Below are the code and all the weights of a small trained network. Each question names an input and a class and asks about switching units off, where a switched-off unit gives its printed mean instead of its output.

import numpy as np


def w(rows, s, z=0):
    codes = np.array(rows[::2]) - 128.0
    scale = np.full(codes.shape[1], s)
    scale[-1] = z or s
    return codes * scale


def norm(h):
    return h / np.sqrt((h * h).mean(-1, keepdims=True) + 1e-5)


def f(y):
    return y / 2 * (1 + np.tanh(0.7978845608 * (y + 0.044715 * y**3)))


def log_softmax(a):
    a = a - a.max(-1, keepdims=True)
    return a - np.log(np.exp(a).sum(-1, keepdims=True))


def net(x, mask):
    res = np.array(x, float).reshape(1, 5) / 4 @ E
    u = 0
    for l in range(4):
        y = f(norm(res) @ A[l][:, :-1].T + A[l][:, -1])
        res = res + np.where(mask[u : u + 4], y, B[l][:, -1]) @ B[l][:, :-1]
        u += 4
    return log_softmax(norm(res)[-1] @ U[:, :-1].T + U[:, -1])


A, B = {}, {}
E = w([
[208,181,81,96,213,193,65,148,178,107],'x0',
[114,156,113,108,119,139,189,36,113,134],'x1',
[161,191,26,169,88,63,91,128,20,81],'x2',
[101,202,49,2,47,101,116,68,160,217],'x3',
[237,72,160,113,120,158,137,72,21,218],'x4',
],0.0037)
A[0] = w([
[155,83,171,211,210,115,206,182,105,50,82],'0.n1',
[254,75,170,83,92,162,140,94,36,195,7],'0.n2',
[107,158,223,150,183,151,40,105,47,46,37],'0.n3',
[145,41,143,173,187,118,146,69,116,1,18],'0.n4',
],0.0039,0.0018)
B[0] = w([
[93,143,75,121,60,171,90,91,89,160,229],'0.n1',
[160,148,172,95,122,254,161,160,125,90,254],'0.n2',
[93,157,141,72,115,123,68,91,141,173,147],'0.n3',
[73,109,52,82,118,177,34,148,171,196,166],'0.n4',
],0.0064,0.0026)
A[1] = w([
[86,243,138,66,155,170,173,7,44,148,148],'1.n1',
[135,110,218,90,177,158,103,71,231,202,47],'1.n2',
[126,230,77,12,14,79,126,124,190,253,2],'1.n3',
[39,167,76,85,101,109,173,112,163,89,49],'1.n4',
],0.0033,0.0009)
B[1] = w([
[135,92,107,185,125,106,41,198,141,123,252],'1.n1',
[157,127,141,217,176,45,48,99,216,139,203],'1.n2',
[67,74,108,153,130,253,78,129,107,128,226],'1.n3',
[192,113,156,205,116,145,104,241,111,75,183],'1.n4',
],0.0056,0.0022)
A[2] = w([
[59,66,150,141,88,75,198,157,71,145,110],'2.n1',
[185,147,52,138,139,121,88,106,86,61,35],'2.n2',
[139,62,182,108,173,134,155,111,201,148,67],'2.n3',
[162,163,73,128,255,171,99,162,138,98,2],'2.n4',
],0.0065,0.00084)
B[2] = w([
[184,49,165,44,143,100,209,111,166,199,200],'2.n1',
[89,150,255,136,173,103,139,128,173,164,242],'2.n2',
[89,188,154,168,173,145,113,122,156,85,218],'2.n3',
[144,28,79,63,63,91,220,106,101,181,254],'2.n4',
],0.0069,0.0037)
A[3] = w([
[51,104,69,144,102,114,196,194,161,2,54],'3.n1',
[166,64,110,97,216,91,196,102,200,150,254],'3.n2',
[131,229,186,110,91,62,125,171,63,146,108],'3.n3',
[165,139,169,101,144,149,162,95,21,96,124],'3.n4',
],0.0051,0.001)
B[3] = w([
[253,60,126,154,15,93,104,84,127,27,197],'3.n1',
[135,181,160,109,162,80,217,124,125,112,253],'3.n2',
[66,144,241,230,194,53,77,101,182,73,163],'3.n3',
[140,249,72,157,175,107,151,228,148,64,178],'3.n4',
],0.0062,0.0037)
U = w([
[145,91,175,39,101,82,230,116,106,205,75],'0',
[172,186,180,164,49,210,124,149,100,75,250],'1',
[24,230,248,245,191,87,88,100,171,108,96],'2',
[61,74,87,152,20,252,51,116,58,175,2],'3',
],0.0038,0.0022)

Each question gives the input, the list of numbers given to net, and the class t.
The units are the neurons (one row each of A and B). Each row of codes is followed by its name. A weight is (code - 128) times the scale printed after its matrix; where a second scale follows, it is the last column's (A, B and U).
mask holds one flag per neuron, layer by layer. A switched-off neuron (its flag False) gives its mean, the last column of its row in B, instead of its output. The means were averaged over made-up inputs and are rounded, as every weight is.
A unit's drop is (log p(t) with every unit on - log p(t) with that unit switched off) / (log p(t) with every unit on - log p(t) with every unit switched off).
The circuit of an input: a set's keep is (log p(t) with only the set's units on - log p(t) with every unit switched off) / (log p(t) with every unit on - log p(t) with every unit switched off). Starting from the 12 units with the biggest drops (on a tie, the unit counted first), units are removed one at a time, each time the one whose removal leaves the highest keep (on an exact tie, the one counted first), for as long as the keep stays at least 0.8.
circuit, biggest first: the units of the circuit, biggest drop first
most important unit: the unit with the biggest drop
k most important neurons: the k neurons with the biggest drops, biggest first
k most important neurons of layer l: the k neurons of layer l with the biggest drops, biggest first
input [5,-4,7,6,-1], class 2: most important unit => 2.n2
input [-4,7,5,4,0], class 2: 2 most important neurons of layer 3 => 3.n3; 3.n1
input [3,-8,-2,5,-1], class 3: 2 most important neurons of layer 3 => 3.n4; 3.n3
input [-1,-5,-3,1,7], class 1: 2 most important neurons => 0.n2; 2.n2
input [3,8,2,-6,4], class 3: circuit, biggest first => 0.n4; 0.n1
input [-4,-3,0,-2,-4], class 0: 3 most important neurons => 2.n1; 1.n1; 0.n2
input [3,-4,1,6,4], class 3: 2 most important neurons => 1.n3; 2.n1
input [3,-8,-6,-8,-3], class 3: 3 most important neurons => 0.n1; 2.n2; 2.n1
input [7,1,6,3,-4], class 0: 2 most important neurons => 2.n4; 0.n1
input [2,6,-7,-1,2], class 2: circuit, biggest first => 2.n3; 1.n2
input [-4,4,7,0,0], class 2: 2 most important neurons => 2.n4; 3.n3
input [2,-3,5,4,-1], class 2: 2 most important neurons => 2.n2; 0.n4
input [1,4,7,-7,5], class 2: 4 most important neurons => 2.n2; 1.n3; 3.n3; 3.n4
input [6,7,0,0,-2], class 0: most important unit => 2.n4
input [2,5,2,8,6], class 3: 2 most important neurons => 1.n3; 1.n1
input [-4,-3,8,-4,6], class 2: circuit, biggest first => 3.n3; 2.n4; 2.n2
input [3,-6,5,-8,-3], class 3: 2 most important neurons of layer 3 => 3.n2; 3.n4
input [-5,7,-4,-8,-4], class 3: 3 most important neurons => 0.n1; 0.n4; 2.n2
input [-6,1,1,7,-3], class 3: 2 most important neurons => 1.n3; 2.n4
input [0,6,-2,4,7], class 1: most important unit => 0.n2
input [-7,4,2,0,-7], class 0: 2 most important neurons => 2.n1; 0.n2
input [8,-6,3,-6,1], class 0: 2 most important neurons of layer 2 => 2.n4; 2.n2
input [-3,2,-7,-2,1], class 2: 2 most important neurons of layer 2 => 2.n3; 2.n4
input [-4,-8,7,1,0], class 2: 2 most important neurons of layer 3 => 3.n3; 3.n1
input [5,1,5,-5,-4], class 0: 3 most important neurons of layer 2 => 2.n4; 2.n2; 2.n3
input [-3,-6,5,-8,-5], class 3: 2 most important neurons of layer 3 => 3.n2; 3.n4
input [7,0,-3,-2,-4], class 0: circuit, biggest first => 2.n4
